(in the rows, 128 means zero)
Each row of numbers stands for one element and depends on some of the facts below. Use the named rows to name the rest.

Facts:
<1006> | ρ <677> | φ listul
<1014> | ρ <658> | φ baskel
<101> | ρ <239> | φ baskel
<1024> | ρ <228> | φ surol
<1029> | ρ <783> | φ gikik
<1032> | ρ <689> | φ baskel
<1052> | ρ <180> | φ listul
<1067> | ρ <59> | φ baskel
<1073> | ρ <770> | φ listul
<1095> | ρ <1111> | φ baskel
<1111> | ρ <192> | φ listul
<1118> | ρ <607> | φ listul
<1136> | φ listul
<1148> | ρ <582> | φ gikik
<1158> | ρ <541> | φ baskel
<117> | φ gikik
<1184> | ρ <313> | φ donul
<1212> | φ baskel
<1214> | ρ <418> | φ donul
<1245> | ρ <294> | φ listul
<1254> | ρ <48> | φ surol
<1255> | ρ <652> | φ surol
<1259> | ρ <1254> | φ gikik
<1293> | ρ <539> | φ gikik
<1298> | ρ <1214> | φ surol
<1308> | φ donul
<1314> | ρ <362> | φ baskel
<16> | ρ <1314> | φ listul
<170> | ρ <810> | φ listul
<171> | ρ <99> | φ listul
<172> | ρ <538> | φ gikik
<180> | ρ <367> | φ gikik
<18> | ρ <1298> | φ gikik
<192> | ρ <508> | φ surol
<209> | ρ <476> | φ surol
<219> | ρ <636> | φ donul
<228> | ρ <1308> | φ gikik
<239> | ρ <436> | φ baskel
<23> | ρ <366> | φ gikik
<25> | ρ <531> | φ gikik
<270> | ρ <924> | φ donul
<287> | ρ <85> | φ baskel
<291> | ρ <1245> | φ baskel
<294> | ρ <1184> | φ listul
<299> | ρ <95> | φ surol
<2> | φ donul
<307> | ρ <646> | φ gikik
<313> | ρ <934> | φ donul
<325> | φ listul
<333> | ρ <1006> | φ listul
<334> | ρ <758> | φ listul
<345> | ρ <829> | φ surol
<362> | ρ <334> | φ donul
<366> | ρ <945> | φ listul
<367> | ρ <956> | φ listul
<3> | φ donul
<408> | ρ <1118> | φ gikik
<418> | ρ <893> | φ listul
<432> | ρ <589> | φ gikik
<436> | ρ <270> | φ surol
<453> | ρ <1095> | φ gikik
<45> | ρ <345> | φ listul
<476> | ρ <1148> | φ baskel
<481> | ρ <903> | φ listul
<48> | φ surol
<508> | ρ <209> | φ gikik
<531> | φ listul
<538> | ρ <16> | φ baskel
<539> | ρ <333> | φ listul
<540> | ρ <1014> | φ donul
<541> | ρ <1024> | φ listul
<554> | ρ <307> | φ surol
<555> | ρ <45> | φ gikik
<582> | ρ <18> | φ listul
<584> | φ surol
<589> | ρ <75> | φ baskel
<592> | ρ <555> | φ listul
<59> | ρ <171> | φ surol
<607> | ρ <1067> | φ listul
<61> | ρ <633> | φ listul
<626> | φ surol
<633> | ρ <219> | φ listul
<636> | ρ <101> | φ surol
<646> | ρ <762> | φ listul
<652> | ρ <940> | φ listul
<658> | φ surol
<661> | ρ <291> | φ surol
<677> | ρ <732> | φ donul
<680> | ρ <287> | φ gikik
<689> | ρ <432> | φ listul
<732> | φ baskel
<758> | ρ <25> | φ baskel
<75> | ρ <584> | φ donul
<762> | ρ <79> | φ listul
<770> | ρ <1052> | φ listul
<771> | ρ <325> | φ gikik
<783> | ρ <540> | φ donul
<799> | ρ <771> | φ gikik
<79> | ρ <992> | φ baskel
<810> | ρ <1029> | φ listul
<811> | ρ <23> | φ listul
<829> | ρ <1136> | φ gikik
<842> | ρ <299> | φ donul
<85> | ρ <1293> | φ surol
<867> | φ listul
<872> | ρ <799> | φ listul
<877> | ρ <61> | φ gikik
<893> | ρ <1073> | φ baskel
<900> | ρ <977> | φ listul
<903> | ρ <906> | φ listul
<906> | φ listul
<924> | φ surol
<934> | ρ <2> | φ surol
<940> | ρ <661> | φ donul
<945> | ρ <1158> | φ listul
<956> | ρ <172> | φ listul
<95> | ρ <408> | φ listul
<977> | ρ <453> | φ listul
<992> | ρ <900> | φ gikik
<993> | φ surol
<996> | ρ <554> | φ baskel
<99> | ρ <993> | φ baskel

Known rows:
[129 132  47 146 142 102 130 121 121 149  87 109 120 168 140 130  93 118
 134 156 122 158 154 136 125 115 139 128 155 163 110 133  96 138 141 127
 173  95]: <1118>
[129 179 182 110  94 120 177 146 142 123 120 133 139 163 171  92 163 112
 139 110 122 128 143 100 156  94 106 115 133 123 127 150 135 153 122 151
 140 163]: <636>
[127 171 191 119  77 150 173 128 137 112 104 120 138 167 190  95 167 118
 177 111 118 128 160 108 128 113 130 122 132 126 132 138 116 145 118 134
 148 142]: <48>
[164 149 135 103 126 159 117 130 106 180 110 127 140 174 118 126 144 154
 154  87 161 138 179 106 133 114 144 152  56 151 122 101 123 117 133 123
 135  87]: <799>
[142 130  71 154 157  78 173 119  89 134  68 107 118 136  86 166 123 115
 114 141 120 134 150 135  88  87 127 152 135 145 107 127 104 134 144  94
 150  62]: <334>
[163 129 128 112 111 129 123 148 122 184 122 152 135 153 131 127 147 149
 124 109 158 116 180  86 135 124 144 131  61 144 132 100 125 136 138 140
 127 129]: <555>
[132 183 180 108 100 134 177 145 139 117 117 134 139 165 165  98 170 110
 142 107 121 131 146  99 153  97 111 119 134 121 125 149 135 154 122 145
 139 157]: <345>
[172 122 122 160 121 134 156 137  99 142  99 131 144 165 124 144 107 150
 152 150 138 148 120 120 152  71  71 132  96 113  83 118 113  73 123 104
 139 142]: <291>
[137 140  36 133 158 137 128 117 150 157 103 104 101 176 151 145  92 136
 141 178 142 146 167 128 167 120 127 154 120 174  95 106  92 139 151 120
 169 104]: <1073>
[152 136 138 103 109 149 114 155 130 177 126 147 119 144 145 139 127 171
 130 128 178 111 195  83 144 153 133 162  47 163 134  61 105 112 154 132
 134 113]: <180>
[128 136  51 153 131  98 138 100 115 160  80  99 134 188 141 110 106 100
 166 142 105 163 144 152 130  92 151  98 160 150  94 162  93 151 116 137
 177  91]: <977>
[158 165 176 109  83 152 127 123 150 117  95 123 154 190 187  64 159 106
 163 104 113 159 174 122 138  87 120 122 153 135 127 151 124 183 126 158
 175 164]: <209>
[143 147  52 138 166  80 161 121 134 164  92 108 112 160 118 128 111 110
 122 156 136 144 130 132 151  86 124 122 141 161  88 154 112 184 131 132
 158 119]: <61>
[142 145  51 140 164  83 163 123 132 166  93 110 109 160 122 128 110 110
 126 159 134 143 136 130 150  83 129 123 137 157  87 150 113 178 132 134
 160 119]: <633>
[128 132  26 138 148 104 111 128 111 147  90 113 131 165 135 132  79 117
 118 154 111 177 153 123 114 123 137 122 160 167 112 135  88 118 150 134
 176  99]: <95>
[132 175 179 126  82 123 147 164 130 110 111 148 152 179 159  71 147  96
 102 108 113 131 169 130 201  75  86 120 113 102 154 124 143  65 124 126
 185 118]: <1255>
[121 156 192 125  53 133 171 130 138 111 102 128 136 160 204  95 162 120
 173 122 115 123 167 107 115 124 137 113 143 123 137 130 108 139 120 143
 152 149]: <584>
[126 143  56 143 161 111 153 127 119 148  97 109 101 155 126 156 101 129
 126 164 142 135 153 128 140 118 120 159 116 166 101 111  97 122 148 108
 159  87]: <956>
[149 183   9 117 222 121 176 126 131 167 118 112 113 203  59 147 138 102
 103 128 118 154 110 114 200  47 112 139 112 145  75 180 162 164 140 115
 126 120]: <481>
[171 128 128 155 127 135 159 136  97 146  96 129 146 158 134 144 101 157
 165 148 143 152 119 114 141  78  71 125 104 124  79 121 105  98 123 108
 139 146]: <1212>
[132 128  56 154 131  86 135 120 123 153  83 109 115 158 152 122  91 116
 139 166 125 147 157 137 132 113 133 122 145 161 106 125  89 141 135 130
 178  99]: <689>

Which element is each row?
No name comes twice in this set of rows, the named rows included.
[141 138 135 160 117 123 166 127  82 156 102 118 156 162 148 130  99 141
 190 131 133 159  92 127 146  81  87  88 109 110  71 151 104  65  84 117
 142 127] -> <79>
[165 124 134 117  84 124 104 129 116 185 100 138 150 172 148  95 143 140
 163 101 143 135 190 112 119 120 165 110  81 142 133 117 109 143 121 154
 151 111] -> <453>
[127 162 162 126  62 155 188 140 142 107 115 143 130 179 182 118 186 117
 165 117  92 114 164  83 141 117 146 116 123  99 141 134 127 119 128 132
 122 165] -> <924>
[125 173 204 115  81 129 140 132 119 112  93 112 152 154 197  83 133 117
 161 103 135 155 161 132 127 107 105 124 149 142 133 129 101 123 114 138
 185 114] -> <85>
[167 141 144  99 129  90 114 164 124 195 124 149 138 131 122 105 131 144
  99 113 179 123 159  97 152 108 113 124  66 159 122 119 129 167 129 161
 142 130] -> <877>
[182 116 121 158 117 138 139 118 101 146  85 120 158 179 144 118 104 141
 181 137 125 168 125 132 128  60  85 110 119 120  78 148 103 125 114 118
 153 153] -> <1095>
[150 166 107 127 134 105  83 132 148 164 167 146 146 146 120  87  67 154
  91  99  95 213 131 110 136 153  98 147 229 167 116  80  97  66 199 171
 158 136] -> <842>
[155 132 154 107 102 109  77 148 104 181 102 134 152 135 153  90 102 153
 129 103 177 147 186 124 121 127 121 137  75 173 137  88  96 114 130 147
 179  79] -> <680>
[126 193 197  93 114 134 174 126 138 123 113 103 143 151 192 104 154 128
 176 103 135 155 132  92 111 111 119 119 162 154 111 164 116 201 117 159
 137 163] -> <934>
[128 173 182 123  81 132 161 147 132 111 110 138 142 176 168  88 158 106
 140 107 109 129 169 118 166  89 106 123 124 109 140 133 130 102 118 131
 160 138] -> <661>
[160 156 107 144 101 124 145 112 168 163 162 151 111 168 120 107 124 160
 137 113  80 150 137  99 157 146 135 148 185 126 114  85 115  76 186 152
 115 158] -> <270>
[178 127 119 144 136 172 135 138 128 146 110 127 128 166 154 149  85 170
 163 170 159 151 137 108 168  95  62 150  85 145  81  93 101  96 140 110
 140 158] -> <893>
[156 112 143 118  82 115 105 147 120 179 110 152 137 139 160 112 127 152
 138 122 161 116 192  96 119 146 148 124  71 152 142  85  96 128 136 149
 150 113] -> <432>

The same elements again, as new rows of numbers:
Some rows with their names:
[129 146 142  99 151 144  93 117 125 115 131 206 148 150 146 141  93  93
 111 116 136 166 140 135 122 132 112  96 155 128 171 138]: <1032>
[109  81 100 123 149 172 140 123 136 123 111 127 109 113 154 136 129  59
 132 100  81 178  87 152 172  80 188  93  89 151 199 128]: <1245>
[117 118 124 155 156 115 155  79 137 135 137 157 150 122 119 106 136 125
 136  52 128 132 119 153 167  81 150 133 105 168 158 129]: <531>
[126 153 136 100 149 108 189 145 117 115 143 104 168 124  85 138 162 146
  89 173  84 110 119 115 127 121  72 137 133 127 134  97]: <1293>
[116 134  83 127 138 147 151 162 149  79 152 155 151 148 171 149 164  93
 144 109  91 114 123 139 138 189 181  92 140 166 166 152]: <934>
[147 149  99 175 156 106 164 123 128  98 116 108 120  65 123 157 109 163
 106 117 139 108 101 108 167 128 143 129 128 130 150 222]: <75>
[123 147  98 146 148 111 163 132 152  78 170 178 174 153 145 126 168 120
 144  80 123  95 129 134 141 188 169 113 147 192 145 158]: <584>
[148 146 107 180 159 104 163 122 138  93 128 103 123  68 120 152 126 176
  91 137 139 104  98 102 166 121 134 113 138 137 142 221]: <677>
[144 110  92 159 163 137 159 145 135  92  94 106 100  53 140 163 107 100
 111 132 124 143  76 105 170 130 180 111 120 144 169 234]: <1184>
[ 58 166  98 108 148 130 217 107 103 127 129 130 149 122  73 152 149 104
 168 116  48 137 142 116 113 133  99 182 150 105 118 141]: <1148>
[131 139  72 151 115 137 158  93  96 115 146 110 137 143 110 155 114 130
 110  86  87 148  92 184 174  31 155 118 155 163 145  87]: <1073>
[122 123 101 122 115 180 139 124 146 170  81 138 148 128 168 147 115 118
 125  93  86  85 151 161 162  69 129 151  80 131 133 110]: <16>
[140 137 142  77 137 184  92 134 146 154  76 223 168 145 178 149  77  81
 119 119 126 110 176 138 120 131  93 140 136 126 137 147]: <1314>
[115 117  77 115 142 169 147 175 152  74 140 151 140 144 181 153 162  64
 143 124  78 131 112 135 145 190 201  76 131 170 180 156]: <661>
[132 142 145  99 157 139  95 114 126 113 132 210 156 148 144 135  94  93
 113 111 143 165 137 134 123 134 112  99 159 137 171 139]: <1014>
[109 123 123 145 139 138 143 107 150 122 160 109 131 139 136 125 164 165
  94 134  86 131 114 143 169  67 126  67 115 137 170 102]: <945>
[125 160 116  91 146 110 188 144  91 126 114 117 159 117  86 149 128 111
 114 126  91 120 122 130 119 127  96 179 118 116 135  98]: <799>
[108 108 102 133 140 154 143 115 131 128 123 124 115 125 146 134 131 102
 125  95  87 159 106 154 168  77 162  99  93 137 184 113]: <652>
[ 89 144  82 145 133 127 114 138 101 136 121 116 102 107 171 106 141 134
 100  54 105 154 121 128 136  81 141 107 101  86 177  81]: <977>
[120 137 107 123 159 135 150 102 125 149 131 134 128 137 143 147 102 144
 140  73  98 160 107 187 187 113 148  84  63  87 171  90]: <95>
[150 156 109  80 122 139 185 161  99 154  73 129 183 117 104 166 106 104
 109 133  86  74 140 146 119 109  81 221 116 130  97  92]: <172>

Rows to name:
No name comes twice in this set of rows, the named rows included.
[121 163  82 115 142 140 156 161 143  91 160 156 157 163 169 161 142 133
 150 106  91 111 128 155 152 212 161  77 115 119 157 125] -> <299>
[152 145  97 156 137 147 157 146 148 135  65 120 132  63 157 173  95 152
 111 131 123  58 136 111 162 126 125 165 106 118 115 228] -> <362>
[104 139  71 156 121 138 163  80 100 111 157 112 127 145 103 153 123 128
 126  88  73 157  97 176 168  38 157 112 161 155 148 104] -> <418>
[110 123 105 124 122 175 140 117 147 164  91 138 138 131 163 142 121 126
 130  92  84  97 149 154 161  77 131 136  78 124 143 118] -> <334>
[ 52 138  81 157 135 159 177  63 127 125 151 130 118 140 118 142 149 125
 170  77  53 161 133 149 162  71 156 107 142 125 153 141] -> <582>
[ 51 166 103 101 147 129 200 124 100 138 110 135 143 110  97 139 155 104
 161 104  55 131 153  98 101 148  94 184 130  80 125 134] -> <508>
[148 141 133  81 130 175  91 134 137 146  81 216 167 146 170 155  70  81
 114 116 132 112 166 146 122 120  94 141 148 138 131 134] -> <538>
[109 128 104 144 139 134 146 100 127 133 133 129 128 130 134 128 132 130
 124  84 101 140 118 158 164  75 151 113 101 135 171 112] -> <903>
[139 145 146  92 172 128 102 110 118 123 130 222 157 151 144 140  73  97
 129  91 147 179 132 149 138 157 115  90 139 114 165 130] -> <99>
[117 157  85 133 130 134 154 157 144  78 160 153 159 158 164 148 164 124
 138 109  95  96 137 137 140 186 165  95 141 155 154 143] -> <1254>
[132 140 146  86 146 167  91 125 142 137  98 218 160 149 167 142  87  85
 122 115 129 132 164 132 118 138 102 120 143 125 151 146] -> <758>
[148 153 145  73 191 131 109 109 116 141 128 224 156 156 152 159  49 107
 144  86 145 193 120 171 151 190 111  70 107  73 167 112] -> <1067>
[138 132 161 110 175 116 105  91 128 115 136 234 169 143 127 114  95  86
 122  81 168 165 134 130 122 136 117 118 165 162 164 154] -> <1212>
[140 132  81 135 110 154 144 117 114 144 108 123 143 135 141 153 104 125
 106  88  93 110 118 178 166  41 139 141 119 150 135  87] -> <367>
[155 132 113 189 179  85 170 102 133  96 120 135 137  56 105 134 114 145
 112  88 168 110  92 107 167 132 155 150 136 170 142 242] -> <2>

